Below is a small trained network, with its code and all its weights. Each question gives an input and a target symbol and asks what happens when units are switched off, that is, made to give their printed mean instead of their output.

import numpy as np


def w(rows, s, z=0):
    codes = np.array(rows[::2]) - 128.0
    scale = np.full(codes.shape[1], s)
    scale[-1] = z or s
    return codes * scale


def f(y):
    return np.maximum(y, 0)


def softmax(a):
    e = np.exp(a - a.max(-1, keepdims=True))
    return e / e.sum(-1, keepdims=True)


def log_softmax(a):
    a = a - a.max(-1, keepdims=True)
    return a - np.log(np.exp(a).sum(-1, keepdims=True))


def net(x, mask):
    ids = ['αγδεσω'.index(c) for c in x.split()]
    T = len(ids)
    res = E[ids] + P[:T]
    q, k, v = (res @ M[0].T for M in (Q, K, V))
    z = softmax(np.where(np.tri(T) > 0, q @ k.T / 2**0.5, -1e9)) @ v
    res = res + np.where(mask[0], z, O[0][:, -1]) @ O[0][:, :-1]
    y = f(res @ A[0][:, :-1].T + A[0][:, -1])
    res = res + np.where(mask[1:13], y, B[0][:, -1]) @ B[0][:, :-1]
    return log_softmax(res[-1] @ U[:, :-1].T + U[:, -1])


Q, K, V, O, A, B = {}, {}, {}, {}, {}, {}
E = w([
[96,134,145,191,147,72,140],'α',
[190,171,247,157,108,50,104],'γ',
[181,134,56,119,110,206,254],'δ',
[80,28,26,143,107,97,155],'ε',
[194,179,135,143,129,138,196],'σ',
[241,241,181,178,154,167,162],'ω',
],0.016)
P = w([
[24,253,23,172,42,211,115],'0',
[124,90,131,227,161,100,226],'1',
[155,108,133,197,122,161,245],'2',
[125,121,180,242,100,138,191],'3',
[118,131,38,100,174,95,167],'4',
[138,117,128,143,116,148,137],'5',
[84,116,180,166,97,113,100],'6',
],0.0075)
Q[0] = w([
[115,123,132,144,89,147,158],'h1',
[114,111,151,254,94,106,222],'h1',
],0.008)
K[0] = w([
[83,138,196,135,71,133,127],'h1',
[46,219,96,147,3,214,68],'h1',
],0.0061)
V[0] = w([
[97,254,231,117,198,155,192],'h1',
[132,121,112,152,123,9,69],'h1',
],0.0075)
O[0] = w([
[31,128,86,173,213,172,121,137],'h1',
[131,251,28,189,117,126,137,2],'h1',
],0.014,0.003)
A[0] = w([
[91,130,54,174,61,72,60,181],'n1',
[172,97,124,132,100,80,138,122],'n2',
[129,104,126,163,168,213,80,65],'n3',
[104,184,43,198,114,158,164,168],'n4',
[167,87,180,59,130,119,155,187],'n5',
[164,78,175,145,154,177,86,158],'n6',
[210,164,87,121,163,63,125,125],'n7',
[86,125,117,203,134,187,140,59],'n8',
[149,164,79,131,145,112,193,117],'n9',
[83,93,109,254,183,107,111,182],'n10',
[103,105,123,183,159,177,38,3],'n11',
[73,109,149,98,162,132,100,17],'n12',
],0.0099,0.0042)
B[0] = w([
[188,132,119,166,162,78,150,181],'n1',
[123,195,78,78,175,167,123,192],'n2',
[84,190,158,107,34,159,88,166],'n3',
[168,81,198,138,175,33,132,206],'n4',
[40,196,59,207,86,127,71,208],'n5',
[24,189,83,131,164,140,114,173],'n6',
[92,36,83,141,112,214,128,173],'n7',
[199,91,150,34,124,107,135,198],'n8',
[128,137,125,254,159,146,52,172],'n9',
[209,172,191,110,131,226,117,252],'n10',
[192,134,46,60,144,123,143,157],'n11',
[114,205,1,198,106,132,119,153],'n12',
],0.0071,0.014)
U = w([
[217,126,93,232,152,48,225,72],'α',
[236,77,122,231,118,66,115,92],'γ',
[78,89,49,177,109,119,87,137],'δ',
[215,184,2,228,43,80,145,205],'ε',
[158,43,113,138,130,158,140,250],'σ',
[212,129,24,48,163,143,103,79],'ω',
],0.004,0.0024)

Each question gives the input, a string of symbols that net reads in full, and the target symbol t.
The units are the heads (2 rows each of Q, K, V and O) and the neurons (one row each of A and B). Each row of codes is followed by its name. A weight is (code - 128) times the scale printed after its matrix; where a second scale follows, it is the last column's (O, A, B and U).
mask holds one flag per unit, heads first, then neurons. A switched-off unit (its flag False) gives its mean, the last column of its rows in O or B, instead of its output. The means were averaged over made-up inputs and are rounded, as every weight is.
A unit's drop is (log p(t) with every unit on - log p(t) with that unit switched off) / (log p(t) with every unit on - log p(t) with every unit switched off).
The circuit of an input: a set's keep is (log p(t) with only the set's units on - log p(t) with every unit switched off) / (log p(t) with every unit on - log p(t) with every unit switched off). Starting from the 12 units with the biggest drops (on a tie, the unit counted first), units are removed one at a time, each time the one whose removal leaves the highest keep (on an exact tie, the one counted first), for as long as the keep stays at least 0.8.
circuit, biggest first: the units of the circuit, biggest drop first
unit that matters most: the unit with the biggest drop
top k neurons: the k neurons with the biggest drops, biggest first
drop when u is switched off: that unit's drop, to one decimal
input ε δ γ δ, target ε: circuit, biggest first -> [h1 n5]
input ω ω α ε, target ω: top 2 neurons -> [n11 n10]
input σ δ σ σ, target σ: circuit, biggest first -> [h1 n1]
input ε ε ε, target ε: circuit, biggest first -> [h1 n5]
input δ δ σ γ α α, target δ: top 2 neurons -> [n6 n5]
input δ ω α, target δ: circuit, biggest first -> [h1 n5 n6]
input ω σ ε, target ω: top 4 neurons -> [n11 n10 n8 n12]
input α γ ω γ δ, target α: circuit, biggest first -> [n4 h1]
input ω ε ω σ, target ω: top 2 neurons -> [n11 n8]
input ω α ω γ, target ω: circuit, biggest first -> [h1 n11 n10 n8]
input ω δ ε δ, target ω: top 3 neurons -> [n8 n11 n10]
input δ ε γ δ, target δ: top 3 neurons -> [n5 n6 n10]
input α σ ε, target α: circuit, biggest first -> [h1 n4 n1]
input δ σ σ γ, target δ: top 2 neurons -> [n5 n6]
input δ α α σ ω ε γ, target δ: circuit, biggest first -> [h1 n6 n5 n10]
input ω δ ε ω, target ω: unit that matters most -> h1
input δ α γ ε, target δ: drop when h1 is switched off -> 1.7
input γ ω ε ε, target γ: drop when h1 is switched off -> 0.7
input ε α ω γ, target ε: drop when h1 is switched off -> 0.7
